Below is a small trained network, with its code and all its weights. Each question gives an input and a class and asks what happens when units are switched off, that is, made to give their printed mean instead of their output.

import numpy as np


def w(rows, s, z=0):
    codes = np.array(rows[::2]) - 128.0
    scale = np.full(codes.shape[1], s)
    scale[-1] = z or s
    return codes * scale


def f(y):
    return np.maximum(y, 0)


def log_softmax(a):
    a = a - a.max(-1, keepdims=True)
    return a - np.log(np.exp(a).sum(-1, keepdims=True))


def net(x, mask):
    res = np.array(x, float).reshape(1, 5) / 4 @ E
    y = f(res @ A[0][:, :-1].T + A[0][:, -1])
    res = res + np.where(mask, y, B[0][:, -1]) @ B[0][:, :-1]
    return log_softmax(res[-1] @ U[:, :-1].T + U[:, -1])


A, B = {}, {}
E = w([
[190,114,148,188,66,186,242],'x0',
[82,103,3,202,134,55,161],'x1',
[90,128,154,153,139,157,118],'x2',
[102,126,145,147,134,148,118],'x3',
[234,215,38,153,184,181,111],'x4',
],0.015)
A[0] = w([
[149,193,30,139,196,201,98,38],'N0',
[126,147,168,87,110,113,105,36],'N1',
[198,135,120,203,131,172,150,72],'N2',
[112,143,88,247,138,44,148,22],'N3',
[204,141,133,146,184,216,174,117],'N4',
[56,120,126,114,127,41,105,127],'N5',
[85,172,105,48,171,139,97,77],'N6',
[128,187,30,115,159,224,102,178],'N7',
[204,117,255,49,137,154,74,110],'N8',
[42,117,74,166,171,5,86,136],'N9',
[153,135,196,92,169,124,129,83],'N10',
[86,122,35,224,128,79,158,50],'N11',
[60,68,194,90,47,63,166,216],'N12',
[52,100,117,129,110,41,56,160],'N13',
[102,151,107,53,192,120,16,60],'N14',
[114,145,164,48,130,156,132,74],'N15',
[113,143,110,179,160,86,169,54],'N16',
[77,19,169,34,52,171,188,17],'N17',
[107,87,46,120,127,103,50,111],'N18',
[198,134,136,124,96,205,141,109],'N19',
[124,152,198,94,132,107,106,66],'N20',
[148,113,139,183,36,181,215,114],'N21',
[218,119,185,105,133,241,167,117],'N22',
[87,132,94,38,250,88,9,156],'N23',
[128,118,125,162,54,165,227,11],'N24',
[83,76,105,184,152,5,96,154],'N25',
],0.0095,0.011)
B[0] = w([
[135,130,95,203,213,98,61,190],'N0',
[89,187,74,115,141,163,85,145],'N1',
[83,131,168,88,97,155,154,173],'N2',
[172,69,176,161,182,58,181,174],'N3',
[73,146,156,83,84,173,156,190],'N4',
[60,139,107,101,112,197,133,193],'N5',
[171,76,179,121,81,87,162,168],'N6',
[155,107,167,142,147,79,130,209],'N7',
[167,114,101,221,193,64,75,223],'N8',
[55,180,130,89,107,181,119,222],'N9',
[133,175,80,148,111,154,141,159],'N10',
[178,96,154,169,192,44,95,193],'N11',
[140,110,91,204,222,95,66,251],'N12',
[122,177,98,74,100,184,161,214],'N13',
[191,84,199,141,153,51,161,200],'N14',
[137,148,125,157,140,153,123,161],'N15',
[173,67,140,127,131,82,176,149],'N16',
[181,30,203,91,91,73,197,193],'N17',
[101,167,99,99,71,169,120,177],'N18',
[109,86,133,92,86,150,178,177],'N19',
[100,126,94,146,186,155,80,161],'N20',
[180,81,146,185,186,81,105,204],'N21',
[80,154,171,68,62,144,170,206],'N22',
[170,76,112,208,168,68,100,249],'N23',
[98,146,15,246,225,137,19,171],'N24',
[103,183,114,89,103,206,143,211],'N25',
],0.012,0.022)
U = w([
[109,138,54,162,159,138,94,107],'0',
[160,88,219,122,124,99,188,253],'1',
[48,189,162,3,17,239,222,181],'2',
],0.016,0.0042)

Each question gives the input, the list of numbers given to net, and the class t.
The units are the neurons (one row each of A and B). Each row of codes is followed by its name. A weight is (code - 128) times the scale printed after its matrix; where a second scale follows, it is the last column's (A, B and U).
mask holds one flag per neuron, in row order. A switched-off neuron (its flag False) gives its mean, the last column of its row in B, instead of its output. The means were averaged over made-up inputs and are rounded, as every weight is.
A unit's drop is (log p(t) with every unit on - log p(t) with that unit switched off) / (log p(t) with every unit on - log p(t) with every unit switched off).
The circuit of an input: a set's keep is (log p(t) with only the set's units on - log p(t) with every unit switched off) / (log p(t) with every unit on - log p(t) with every unit switched off). Starting from the 12 units with the biggest drops (on a tie, the unit counted first), units are removed one at a time, each time the one whose removal leaves the highest keep (on an exact tie, the one counted first), for as long as the keep stays at least 0.8.
units of the circuit, in order: the units of the circuit, biggest drop first
top k neurons: the k neurons with the biggest drops, biggest first
drop when u is switched off: that unit's drop, to one decimal
input [-7,-3,2,-8,8], class 1: units of the circuit, in order -> [N14]
input [2,-4,-1,-4,1], class 2: top 2 neurons -> [N23 N12]
input [0,-4,2,-5,-8], class 0: top 2 neurons -> [N12 N14]
input [-3,-2,3,-1,1], class 1: top 2 neurons -> [N12 N24]
input [5,1,-7,0,-7], class 0: top 3 neurons -> [N24 N12 N14]
input [4,6,4,-2,1], class 1: top 2 neurons -> [N3 N12]
input [-8,-2,-8,2,1], class 1: top 4 neurons -> [N14 N6 N12 N24]
input [4,1,5,-4,-1], class 0: top 3 neurons -> [N24 N14 N17]
input [3,0,2,5,8], class 2: top 2 neurons -> [N4 N23]
input [8,5,6,-8,1], class 1: top 4 neurons -> [N12 N3 N2 N0]
input [3,1,5,-2,1], class 1: top 2 neurons -> [N9 N25]
input [1,4,3,-8,8], class 1: top 2 neurons -> [N7 N12]
input [4,4,-3,-4,-3], class 0: drop when N24 is switched off -> 0.2
input [7,4,6,-1,-8], class 0: units of the circuit, in order -> [N24]
input [8,-8,5,-4,2], class 2: drop when N22 is switched off -> 0.8
input [-8,4,7,-7,-5], class 2: drop when N9 is switched off -> 0.2
